[ 201 -240  -64   30  142  -37  154  -76  344 -294  163  -21  510  -58
   97 -165 -238  105 -110  298  -21 -279    6 -212  215  -30   43 -130
 -241  220 -254  529   17  299 -207  288 -108  275  142 -258 -128  -29]
Zukaz
[-304  345  -45  -46 -107 -371  -36 -170   19   70  198   -2  364 -122
  129  133  119  -46    0  353 -151   84  315  108  -42 -280 -328  -25
 -116  127 -298  311  -48  295 -147  424  267  -22 -159  120 -253 -364]
rapak
[ -76 -144  -32  173    2  226   87  187 -774 -184   99 -264 -123  236
  174 -177   62  247   22   78   93 -107 -314 -288    0  117  -34  -35
  188  167  172 -458   46  143 -153  -42   -3   43  -82  119 -267   95]
Rek
[-111  -52 -340   80  -49  -88  152  -30  451 -263 -285  296  354   72
  255  338  209   85  138  155  179 -493 -200 -104   66  168  516  -27
  -21  -71  -41 -502   95  143  -27 -119 -104  145   97   97 -367  -65]
fik
[-233   31    8  121 -199  149   21  340 -518    0 -167 -115 -219  335
  154 -302  -46  164  203  131  457  -72 -426 -381  117   96 -363 -249
  198  146  130 -727 -136  185  -23  195   50  124  -60   64 -104  119]
Rek
[-378  330 -287   77 -206   80 -139  -19 -127   29  -16  172  144 -322
  103  244   42 -162   84  370 -459  450  300  289 -246  -56 -207   25
  -47   92 -193  440 -150  490  -42  647  136  -17  -97  198   36  -84]
ganis
[ 166 -199  -71    4  149 -111  149  -43  337 -330  138  -30  517  -71
  101 -156 -202   92  -80  294   12 -224  -10 -264  226  -64    4  -64
 -200  217 -252  497   63  274 -185  274  -47  221  116 -228 -124  -53]
Zukaz
[ 131 -290 -109   79   93  105  -40   38 -758 -231  294  -26  178  209
   46 -152  158  274   12  241 -140  -66 -237 -123 -151  249  -20  119
  241   67   93  -75   86  250 -356  -97  -80  215 -384  -10 -281  196]
Govu
[-110  -69 -263  242   18  466  121  -55  416 -324 -174  243  244   90
  105  358  185  108  113  224  120 -377  -72 -328   45  186  361 -435
 -171 -110   13 -445   73  119  -60  -62 -353  112  222   -7  -50  153]
Rek
[-126  -75 -353  120  -13  -46  176 -197  483 -307 -253  248  375   56
  222  348  122   62  166  225  185 -462 -121 -124   61  143  496  -28
  -34  -84  -30 -483  134  173    0 -151 -105  142  149  123 -332  -15]
fik
[ -55 -157   13  154   -8  128  116  201 -714 -330  141 -284 -145  282
  181 -172   36  286    4   90  280 -172 -332 -317   38  116  -65    4
  172  182  162 -472  119  116 -168    2   20   -6 -102   85 -292   97]
Zukaz
[ 199 -187  -44   57  169  -96  146 -156  348 -327   78  -35  589  -99
  110  -93 -223   41  -77  284  -40 -361  -16 -263  196  -62  -19  -87
 -197  234 -305  488   52  313 -180  265 -117  154  189 -287 -210  -64]
biva
[  33   -2   -9  -37  -94  316  122   57  310  -17 -194  190  278    4
  184  -19 -153   -6   82  286    0 -278 -104  113   15  -50 -266 -166
 -346  208 -360  215 -169  227  -93  402  -77  134  227 -231   86 -240]
Rek
[ -25  -83 -298  224   70  477   68  -30  328 -334 -179  216  285  109
   88  307  248  100   69  279   93 -404  -80 -337   70  183  442 -442
 -223 -131  -55 -468  119  154  -65 -104 -330  166  157  -28   21  134]
Zeloz
[  63  -10  121  142  -65  264   87   54  324 -203    1   46  293   17
  237  -41 -188  145  -51  276  208 -358 -176 -220  391  -34 -418 -330
 -398  253 -435  162  -65  121 -170  466 -174  -85  265 -334   -5 -264]
fik
[-105    0 -351   81  -35  -16  116   -4  404 -289 -357  282  392   49
  194  415  196   54  243  177  199 -497 -176  -98  -19  127  406  -39
  -24 -106  -48 -495   70  224  -28  -73  -78  233  218   77 -358  -41]
Govu
[-393  335 -271  106 -165   67 -123  -20 -105   44   42   51  160 -320
   47  254   -8 -155   89  398 -492  386  349  278 -214  -48 -135   38
 -114   77 -242  513 -170  511 -129  651  202   14  -23  200   75 -126]
Sigu
[-339  309 -252   94 -117   -7 -105  -46 -137    2   91   59  196 -295
   38  227  -10 -146   54  315 -454  419  395  224 -256  -77 -101  -21
 -116   80 -135  487 -154  492 -124  571  200    0  -28  206   32  -83]
rapak
[-154  -40   -1  149  -74  340   30   63  417   30  -57   58   96  -57
  214   61 -235  126    0  225   51 -132   32  165  185   10 -478 -206
 -316  223 -422  265 -107  194 -154  376 -159  118  408  -90  -63 -207]
Zukaz
[-253   21   41   93 -154  156  -22  298 -508    4 -117 -163 -170  320
  147 -285  -59  116  184   82  487  -58 -404 -405  117    5 -352 -287
  162  107   91 -750 -106  172  -19  198   96  103    4   55 -140   70]
rapak
[-252  313 -110   -3 -119 -407  -13 -258   67   35  285  -79  455 -136
   54  167   53  -56  -36  341 -136  155  336   35  -64 -301 -314   10
 -124  136 -311  345  -40  235 -152  340  249  -84 -152  135 -263 -294]
Rek
[   2 -146 -424  -38   27  142   39  -79  368 -170 -311  388  385   39
  147  206  311   88   81  157  -34 -112  -49  -62  135  171  580 -466
  -52 -183  -19 -326  -72   87   35  -74 -192  475   99  -27  299   56]
Govu
[-200   28   21  118 -205  143    8  278 -535   22 -186 -103 -190  336
  113 -321  -41  140  170   98  475 -123 -427 -367  104   47 -437 -193
  215  153  101 -724  -88  145  -35  172   66   85  -81   49 -138  128]
Rek
[-131  174 -291   84   40 -100    9 -145  -79  -33  203  -41  402 -303
   58   96  -28 -148  -19  494 -418  415  313 -277  -94 -133 -101   59
  -40  100 -260  584  -30  410  -45  384  224  151   13   69  152 -162]
biva
[ 119 -275 -115   68   53  112  -49   96 -749 -218  211  -19   16  216
   63 -132  139  218   69  147  -87  -57 -262 -209 -143  232   23  118
  287   72  155 -199   88  277 -281  -55 -116  200 -377   41 -292  242]
ganis
[ -69 -281    6  147  -96  377   88   65 -695 -297   95   48  -18  240
   62 -233   45  274 -204  305  -16 -138 -419 -315  114  379  174  -84
  196   75  134 -438   93  154 -220  -97 -147   11 -387   97 -215  297]
Rek
[  47  -24    2  -76  -45  333  152   74  311 -106 -239  223  250  -15
  163   15  -91  -16  102  270  -32 -288 -127   86   14  -25 -172 -136
 -325  182 -335  177 -113  273  -98  406  -91  227  261 -258  100 -270]
ganis
[ -87  -90 -454   40   16  309   19   33  390 -256 -389  380  365    8
  161  318  272   57   73  161 -139 -161  -63  -87   73  211  605 -504
 -102 -171  -89 -404  -38  107   -1  -55 -261  422  114   20  272   53]
Zeloz
[ -45  142 -336    1   31  -19   37 -174 -159  -30  267  -32  460 -319
   81   60  -10 -175   94  558 -454  376  326 -354 -154 -167  -76  173
  -12   92 -294  609   16  421  -83  342  238  192  -55   76  159 -207]
ganis
[-214  293  -53  -21 -100 -256  -30 -251   81    4  293  -56  545 -154
   71  178   78  -94  -58  360 -167  135  303  -49  -55 -308 -231  -28
 -119   88 -362  357    8  264 -164  322  226  -41 -133  136 -192 -319]
voz
[ -21  -68 -410  -28  -23  286   76   22  477 -232 -407  449  334    8
  194  265  259   87   13  177  -69 -107 -181 -110  141  196  545 -446
  -98 -115 -138 -413  -53   26    3  -34 -194  322   83  -57  244  -16]
fik
[  -8 -168 -205  -14   32  -23  -16  -46  304 -349 -148  165  298  180
  275  160  250   33  219   -3  196 -419   72  127   47  106  452 -336
 -113 -140  181 -217   59  159  -49 -135 -320  214   90   66 -174   14]
ganis
[-117  -69 -293   90  -65   38  126  -63  358 -277 -224  247  375   52
  158  413  207   37  151  169  223 -492 -198 -103   54  108  513  -10
  -74  -85  -56 -460   84  160  -13  -68  -75  110  143   97 -396  -47]
Sigu
[ 165 -284  -58   89   44  141   -1   37 -885 -173  169  -25   -8  309
   76 -172  150  221   50  133  -25 -152 -248  -83 -132  219  -56  102
  268  108  166 -281   86  201 -296  -55  -76  151 -441    5 -285  201]
Zeloz
[  15 -129 -220  -31   35  -26   31   32  315 -316 -141  142  386  158
  278  140  216   26  187    5  250 -372   17   95  124  142  529 -426
 -115 -136  190 -206  -53  198  -47 -120 -264  255  107   68 -149   10]
voz
[-291  262 -215  128  -10 -362   80 -204 -190   58  209 -135  226 -174
  -60   20   26 -176    0  204 -361  344  408   -9 -174 -239  -40  157
   28   87  -69  291   14  257 -107  346  387  -41  -81   79 -212 -125]
rapak
[ -89 -101 -358   19  -23  202   81  -31  449 -204 -356  391  384   51
  209  248  284   64   88  126   -8 -137 -148  -52  149  146  563 -477
  -53 -132  -80 -431  -62   56   30  -92 -193  275   67  -26  166   58]
voz
[-189  -11 -264  134  -44  -64  123  -44  469 -211 -293  251  312   55
  207  405  182   84  173  150  248 -489 -149  -76   74  103  402  -89
  -63  -96  -28 -536   77  181   45  -69  -92   89  195   98 -337  -42]
rapak
[-158  -25   72  164  -14  385    9  -16  406   26  -55   75  123 -106
  201  131 -238  113  -30  265  -22 -143   92  142  164   32 -447 -294
 -380  214 -417  337 -164  285 -145  401 -206   99  490  -84   27 -218]
rapak
[-232  289 -155  104  -22 -387   68 -208 -286  -20  226 -175  280 -152
  -95   59  103 -181    9  168 -247  266  369  -78 -122 -245 -124  214
   33   70  -82  302   54  270 -129  381  338 -102  -69   69 -204  -97]
Govu
[-333  364 -253  112 -131   14 -104  -62  -65   42   27   90  174 -352
   81  250  -22 -162   79  304 -484  439  378  224 -293  -91 -291   43
  -84  124 -237  503 -150  455 -123  612  176  -39   30  190   42 -161]
fik
[ -66  -67 -209  231   60  339   75  -21  460 -533 -154  189  293  104
   72  341  188  112  -16  186  226 -390 -148 -458  136  200  483 -501
 -233 -123   25 -498  119  137  -80  -57 -365   15  217  -24  -70  191]
fik
[-122  188 -337   24   13  -57  -12  -97   29  -23  296  -69  504 -287
  101   73  -52 -113   66  584 -332  403  313 -368 -125 -205 -162   73
  -32   85 -315  596   -1  383  -54  334  253  237  -52  121  152 -182]
Zukaz
[-192 -220   62  198  -79  436  103   42 -602 -252   60  -22 -106  209
   37 -190   55  245 -163  299   15 -217 -434 -292  148  355  195  -66
  176   70   88 -500   72  141 -147 -129  -98    2 -277  120 -248  261]
Sigu
[ -54 -101 -271  179   47  450  100   11  472 -446 -129  201  307   87
   88  337  187  130   60  258  162 -376  -73 -383   75  178  439 -462
 -211 -129  -31 -369  122  138 -103 -107 -340  186  223   -3   17  169]
Zukaz
[ 127 -331  -84   79   42  208   -6   23 -899 -146  296  -26   42  225
   34 -207  141  222  -38  185  -63  -85 -243 -126 -112  224   35  122
  215  104  159 -176   83  239 -279  -37  -66  104 -391   30 -296  237]
rapak
[-325  287 -317  102 -136  101  -78 -159 -198  -34  142   49  283 -368
   69  269  -35 -182   -5  398 -555  403  386  231 -229  -35  -81    2
 -108   92 -232  609 -123  527 -167  620  137  -48  -61  187   25  -72]
biva
[ -17 -203  -63  156  -18  163   55  142 -775 -205  163 -253  -13  264
  171 -152   43  269   -4  179   98 -134 -332 -290   45  124   53  -34
  218  125  189 -399   37  172 -141  -82  -14  153 -154  125 -276  140]
Rek
[  38 -189  -16  101   49  144   52  145 -838 -242  139 -205  -70  298
  142 -226   88  231   30   83  102 -162 -268 -232  -28  134    1  -51
  218  125  213 -431   75  121 -168  -34  -21  186 -229   49 -250   64]
Zeloz
[ 216 -340  -99   56   94  316   22   11 -854 -176  271  -40   -8  280
    3 -178  131  211   66  225 -167 -136 -204 -161 -143  290   77  122
  249   80  179 -104   44  238 -396 -156  -64  324 -422   20 -259  213]
Sigu
[-256   41  101  137 -220  191   18  275 -516   22 -157 -110 -258  365
   77 -269  -32  144  155   61  467  -99 -426 -353   91   36 -392 -276
  215  120  170 -778 -111   92  -21  159   41   59  -81   53 -143  166]
Rek
[ 226 -171  -58   19  159  -62  123  -76  289 -317   97   -3  493  -65
  107 -115 -258   56  -65  300  -40 -317  -12 -285  230  -27   53 -110
 -226  204 -287  449   30  285 -218  290  -84  225   93 -254 -174  -86]
Zeloz
[ -78 -105 -273  241   83  394  109  -79  403 -437 -156  187  339   62
   95  367  238  109   27  259  100 -359 -117 -307   84  189  515 -465
 -226 -135  -21 -428  114  168  -37 -136 -342   69  258  -50  -31  152]
biva
[  45    7   28  -51  -58  316  169   67  293  -53 -215  158  151   16
  173  -57 -110  -33  139  234   22 -327  -49   15   30  -73 -220 -180
 -281  210 -279  183 -111  228 -108  464  -69  204  247 -270  109 -244]
ganis
[ -21 -113 -251  242   73  397   77  -87  427 -463 -137  220  297   95
   30  361  202  114  -57  246   95 -350 -124 -376   72  201  477 -433
 -207 -134  -16 -429  132  106  -90  -85 -359   63  182  -65    8  211]
fik
[  25   26  171  109  -78  237   40   17  326 -185   12   85  224   12
  179   55 -147  173  -27  264  230 -295 -157 -113  387  -77 -451 -309
 -400  224 -465  210  -72  111 -107  572 -196 -125  264 -362   27 -168]
Govu
[-200  301  -89  -14 -131 -442  -51 -165    0   14  274  -88  442 -162
   41  133   94  -24  -95  335 -119  102  306    4  -21 -236 -202   19
  -91  120 -315  402  -42  272 -180  429  256  -49 -143  105 -163 -245]
Govu
[ -16  -83 -453   34   10  231   -5   25  396 -226 -344  383  388   27
  121  275  285   78   95  134 -101 -193  -72  -70   19  181  546 -460
  -70 -147  -94 -391  -28   48  -17  -91 -239  382   19  -37  226   77]
Zeloz
[-103  -64   34  183  -31  376   19   33  414   31  -33   42  159 -115
  205   96 -230  126   -8  235  -70 -185   55  132  171   70 -330 -239
 -327  214 -453  342 -146  270 -163  338 -244  103  467  -84   30 -161]
voz
[-206  216 -313   51   22 -168   10 -133    1  -12  279  -76  465 -269
   71   76  -72 -131   72  589 -355  405  281 -390 -123 -205 -160   83
  -37   97 -298  531  -45  381  -49  330  263  141  -44  109   72 -155]
Rek
[-251  342 -114  -25 -199 -341  -48 -167   78   71  193  -52  403 -155
   85  195   78  -92  -14  326 -104  119  252  -18  -32 -331 -246   27
  -92  134 -369  276  -42  240 -102  387  271  -40 -123  134 -229 -305]
ganis
[-119  -53   65  163  -52  437   -4  101  425   32  -66   40  145  -85
  237  139 -233   76   17  225  -26 -157   44  181  105   65 -410 -261
 -345  204 -429  318 -194  254 -152  322 -243   88  495  -65    5 -223]
voz
[-332  330 -239   74 -194   57 -123  -59 -132  102  -14  141  190 -329
   71  264  -16 -173   58  361 -468  359  346  335 -228 -103 -221   45
 -120  104 -248  491 -170  529 -108  666  212  -51  -34  192   10 -114]
rapak
[-107  173 -270   44   -2 -108    9 -167  -23  -21  288  -53  534 -317
   81  137   12 -137    7  543 -407  380  273 -374  -78 -209  -52   90
  -40   83 -343  579   -4  410  -84  329  234  115  -51   81   91 -191]
ganis
[-285  336  -70  -19 -147 -362  -37 -207   28   38  225 -117  332 -101
   60  166   63  -65    1  355  -85  105  315   17  -16 -273 -290   34
  -96  135 -342  287  -44  245 -178  419  311  -36 -145  146 -200 -336]
Sigu
[-223   15 -323  123 -122   16  136   59  464 -220 -317  265  305   82
  230  402  218  114  180  160  309 -456 -208 -101   50  127  350 -109
  -54  -84  -80 -598   79  172    3  -48  -93  143  182  125 -294  -44]
Zukaz
[-229  213 -188  140  -23 -373   82 -222 -228   33  221 -147  292 -153
  -78   50   44 -182  -71  169 -379  361  414   35 -155 -235  -54  168
   17   94  -15  398  -15  246  -90  279  316   -8  -67  109 -204 -105]
Rek
[ -31 -107 -436   53  -15  250   37  -20  498 -156 -348  390  371  -22
  193  243  224   84   38  210 -116 -154 -118 -158  139  173  569 -426
  -72 -132 -131 -323  -36   87   10  -47 -210  368  126  -22  271   52]
fik
[ -25 -155 -414  -47   44  309   35  -34  459 -251 -294  367  363   33
  150  254  259   70   89  234  -90 -163  -93  -82   67  198  623 -441
 -113 -154 -101 -310  -54   78   -6  -98 -215  435   74  -22  241   17]
Sigu
[ -92  169 -273   72   39  -59  -16 -199 -148  -27  273  -73  424 -227
   26   69  -18 -147   26  540 -403  364  328 -341 -136 -171  -90  116
  -43   67 -274  484   49  369  -88  307  259  105 -170  118  169 -143]
Zeloz
[-254  299 -167  142  -29 -314  108 -210 -279   47  159 -131  216 -147
  -49   72   73 -204   14  138 -323  276  437  -30 -166 -223 -102  132
   52   94  -70  252   22  244 -143  371  328  -28  -85   89 -210 -164]
Zeloz
[-142  -27   27  175  -46  305  -16   25  438  132  -66   39  176 -100
  234  117 -210   90    7  252  -27 -106   85  208  149   13 -465 -280
 -318  195 -454  326 -211  271 -106  345 -193  160  501  -73   69 -247]
voz
[  65  -57  146  199  -49  250   91  -15  280 -232   17   33  243  -19
  157   89 -180  166 -121  246  137 -338 -117 -126  344   37 -357 -332
 -401  252 -424  216  -73  173 -173  460 -242 -140  292 -329   10 -162]
biva
[ -60  -82 -442   39   16  277   69  -24  458 -222 -334  356  390  -12
  171  331  249   58   92  175 -100 -134  -91 -178  105  168  574 -498
  -83 -147 -101 -347  -43  122   -8  -26 -218  388  156  -37  240   37]
biva
[  -8   24   16  -37  -51  301  131  127  385 -134 -197  182  221  -36
  157    6 -116   56   66  248   64 -312  -93   27    7  -32 -254 -216
 -357  197 -378  146  -85  255 -127  470  -98  140  290 -226  107 -233]
Zukaz
[-220  261 -259   68  -13  -95  -38  -64   44   33  187  -40  384 -251
  138  125  -34 -151   73  548 -315  385  259 -282  -69 -188 -183   55
  -34   57 -342  466  -38  374   -4  364  237  113   10  109  100 -210]
voz
[-165   17 -383   87  -66 -121   77   -3  511 -215 -302  256  404   58
  218  370  191  103  282  201  283 -484 -189 -110   38   89  373  -56
  -10 -114  -86 -550   77  153   28 -100  -46  215  173   90 -313  -58]
Govu
[ 203 -210 -114   38  198 -105  134 -137  344 -291  148   12  554 -104
   82  -94 -255   67  -48  334 -140 -225   36 -213  117  -43    2  -74
 -237  204 -262  555   -6  325 -206  243 -100  254  163 -256 -179  -63]
Rek
[ -37 -153 -265   15   61  -58    8  -23  236 -315 -132   85  302  193
  251  129  229   21  206   49  221 -387   66  114   87  151  486 -328
 -132 -118  200 -191  -35  217  -71  -85 -199  282   92   77 -163  -13]
Sigu
[-195    2 -293  136  -54 -119  134   -6  458 -285 -279  264  379   78
  243  428  226   80  191  177  260 -487 -181 -154   56  139  491 -113
  -40 -105  -55 -590   87  166   16 -122 -111   84  104  115 -392  -51]
Zeloz
[  51  -84 -288  219   71  497   39  -61  306 -415 -149  223  363   79
   62  372  196   78   27  280   97 -368  -83 -388   77  194  427 -487
 -232 -153  -49 -397   92  169 -100 -115 -340  161  141  -30   33  148]
Zeloz
[-287  317 -167  164  -34 -411   65 -187 -183   52  168 -204  240 -173
    0   95   62 -164   46  191 -295  286  401  -22 -121 -260 -176   95
   25  119 -131  306  -11  317 -116  366  333  -70   18   78 -203 -170]
biva
